Below are the code and all the weights of a small trained network. Each question names an input and a class and asks about switching units off, where a switched-off unit gives its printed mean instead of its output.

import numpy as np


def w(rows, s, z=0):
    codes = np.array(rows[::2]) - 128.0
    scale = np.full(codes.shape[1], s)
    scale[-1] = z or s
    return codes * scale


def norm(h):
    return h / np.sqrt((h * h).mean(-1, keepdims=True) + 1e-5)


def f(y):
    return np.maximum(y, 0)


def log_softmax(a):
    a = a - a.max(-1, keepdims=True)
    return a - np.log(np.exp(a).sum(-1, keepdims=True))


def net(x, mask):
    res = np.array(x, float).reshape(1, 4) / 4 @ E
    u = 0
    for l in range(4):
        y = f(norm(res) @ A[l][:, :-1].T + A[l][:, -1])
        res = res + np.where(mask[u : u + 8], y, B[l][:, -1]) @ B[l][:, :-1]
        u += 8
    return log_softmax(norm(res)[-1] @ U[:, :-1].T + U[:, -1])


A, B = {}, {}
E = w([
[102,35,152,79,51,74,196],'x0',
[132,211,93,37,114,159,227],'x1',
[255,113,120,170,100,184,202],'x2',
[137,126,129,116,137,132,124],'x3',
],0.008)
A[0] = w([
[147,249,128,162,150,144,100,169],'0.n1',
[221,78,132,197,125,148,152,73],'0.n2',
[210,148,133,159,117,134,195,3],'0.n3',
[98,176,129,84,131,148,170,96],'0.n4',
[133,145,113,118,127,135,156,100],'0.n5',
[157,199,123,196,158,142,60,213],'0.n6',
[174,175,127,164,134,143,121,67],'0.n7',
[128,74,137,153,141,123,76,157],'0.n8',
],0.02,0.0037)
B[0] = w([
[145,77,21,157,188,131,55,235],'0.n1',
[218,175,159,139,121,26,97,230],'0.n2',
[75,60,114,117,136,254,145,209],'0.n3',
[147,164,107,125,126,23,142,195],'0.n4',
[127,132,129,59,115,158,115,158],'0.n5',
[118,195,252,64,133,109,198,250],'0.n6',
[119,209,107,230,123,137,195,184],'0.n7',
[47,87,110,156,102,181,79,202],'0.n8',
],0.02,0.015)
A[1] = w([
[214,115,198,204,103,70,126,97],'1.n1',
[65,126,229,97,138,135,134,83],'1.n2',
[169,47,100,175,54,120,56,99],'1.n3',
[107,53,157,76,74,204,199,81],'1.n4',
[153,75,9,217,169,127,57,86],'1.n5',
[161,13,130,182,103,90,85,135],'1.n6',
[155,94,179,89,72,61,145,2],'1.n7',
[115,127,84,105,125,241,185,89],'1.n8',
],0.016,0.0018)
B[1] = w([
[159,215,188,141,149,71,137,254],'1.n1',
[165,132,107,122,190,199,196,239],'1.n2',
[239,70,4,193,201,102,152,216],'1.n3',
[99,38,200,80,164,15,62,219],'1.n4',
[28,225,181,137,174,152,52,236],'1.n5',
[184,114,43,163,70,125,44,214],'1.n6',
[96,187,84,187,92,122,163,214],'1.n7',
[135,62,210,117,128,186,147,206],'1.n8',
],0.016,0.0083)
A[2] = w([
[153,106,146,79,59,158,169,78],'2.n1',
[108,162,166,143,162,250,172,152],'2.n2',
[112,112,23,198,131,206,76,61],'2.n3',
[104,196,149,113,58,133,160,74],'2.n4',
[109,159,81,116,60,149,219,52],'2.n5',
[135,39,112,118,101,130,116,5],'2.n6',
[156,120,122,132,153,169,73,99],'2.n7',
[138,146,123,118,103,147,87,109],'2.n8',
],0.021,0.0022)
B[2] = w([
[135,102,137,136,153,62,101,139],'2.n1',
[78,104,138,130,3,188,110,252],'2.n2',
[171,98,235,75,136,118,188,228],'2.n3',
[102,169,145,80,174,126,191,179],'2.n4',
[124,120,62,107,71,103,190,164],'2.n5',
[151,102,182,104,145,82,158,176],'2.n6',
[75,131,94,112,87,105,172,182],'2.n7',
[148,129,114,128,123,102,119,139],'2.n8',
],0.023,0.013)
A[3] = w([
[151,51,154,93,184,144,166,3],'3.n1',
[133,94,105,135,162,97,67,44],'3.n2',
[176,143,80,169,116,127,65,77],'3.n3',
[165,109,147,144,144,147,153,127],'3.n4',
[90,162,97,156,185,104,40,82],'3.n5',
[90,140,100,107,141,100,141,136],'3.n6',
[59,84,92,137,117,253,130,60],'3.n7',
[107,124,86,116,155,146,194,53],'3.n8',
],0.027,0.0034)
B[3] = w([
[134,77,171,77,104,67,102,225],'3.n1',
[112,172,162,115,132,166,151,167],'3.n2',
[136,81,77,191,107,146,128,162],'3.n3',
[63,116,148,112,149,104,112,173],'3.n4',
[176,120,115,77,143,151,68,187],'3.n5',
[111,120,93,120,129,156,137,183],'3.n6',
[91,59,100,196,135,252,149,252],'3.n7',
[88,123,101,142,114,99,110,163],'3.n8',
],0.035,0.014)
U = w([
[60,97,150,166,110,252,126,247],'0',
[120,31,192,97,103,65,108,244],'1',
[124,249,221,186,125,126,164,6],'2',
[221,127,81,235,104,79,81,5],'3',
[142,168,65,69,174,169,30,66],'4',
[56,166,37,102,93,74,177,30],'5',
],0.017,0.0025)

Each question gives the input, the list of numbers given to net, and the class t.
The units are the neurons (one row each of A and B). Each row of codes is followed by its name. A weight is (code - 128) times the scale printed after its matrix; where a second scale follows, it is the last column's (A, B and U).
mask holds one flag per neuron, layer by layer. A switched-off neuron (its flag False) gives its mean, the last column of its row in B, instead of its output. The means were averaged over made-up inputs and are rounded, as every weight is.
A unit's drop is (log p(t) with every unit on - log p(t) with that unit switched off) / (log p(t) with every unit on - log p(t) with every unit switched off).
unit that matters most: the unit with the biggest drop
k most important neurons: the k neurons with the biggest drops, biggest first
k most important neurons of layer l: the k neurons of layer l with the biggest drops, biggest first
drop when u is switched off: that unit's drop, to one decimal
input [5,1,-7,-1], class 5: 3 most important neurons of layer 0	(0.n3 0.n1 0.n8)
input [5,-5,8,4], class 3: unit that matters most	0.n2
input [2,-2,-2,6], class 1: 2 most important neurons	(0.n6 2.n3)
input [4,-1,6,-7], class 3: 3 most important neurons	(0.n2 0.n6 1.n1)
input [5,-4,1,1], class 3: 3 most important neurons of layer 0	(0.n6 0.n3 0.n2)
input [-4,-8,2,3], class 2: 3 most important neurons of layer 0	(0.n6 0.n2 0.n3)
input [-4,-3,5,-7], class 2: 2 most important neurons	(0.n2 0.n6)
input [6,7,1,-1], class 1: 3 most important neurons of layer 0	(0.n2 0.n1 0.n6)
input [4,-6,-3,5], class 1: 2 most important neurons	(2.n3 0.n6)
input [-8,-3,7,4], class 2: 2 most important neurons of layer 0	(0.n2 0.n6)
input [-8,2,-3,6], class 4: 2 most important neurons	(0.n1 0.n3)
input [8,-3,5,1], class 3: 2 most important neurons	(0.n6 0.n2)
input [-3,0,6,7], class 2: 2 most important neurons	(0.n2 0.n8)
input [6,-7,1,-5], class 3: 2 most important neurons	(0.n3 0.n2)
input [5,2,3,2], class 1: unit that matters most	0.n3
input [6,0,-8,6], class 1: 3 most important neurons	(0.n2 0.n6 0.n7)
input [1,1,-5,2], class 5: 2 most important neurons of layer 0	(0.n1 0.n3)
input [-6,-7,1,-2], class 2: 2 most important neurons	(0.n3 0.n6)
input [5,-6,-3,5], class 1: 2 most important neurons	(0.n6 2.n3)
input [7,-4,4,5], class 3: unit that matters most	0.n6
input [-3,0,6,-7], class 2: 2 most important neurons	(0.n2 0.n8)
input [4,-3,0,-2], class 1: 4 most important neurons	(0.n6 0.n8 2.n3 0.n1)
input [-4,1,-4,-5], class 4: drop when 2.n3 is switched off	0.3
input [-5,-2,5,-2], class 2: drop when 0.n6 is switched off	0.5
input [-3,-5,2,-1], class 2: drop when 0.n4 is switched off	0.0
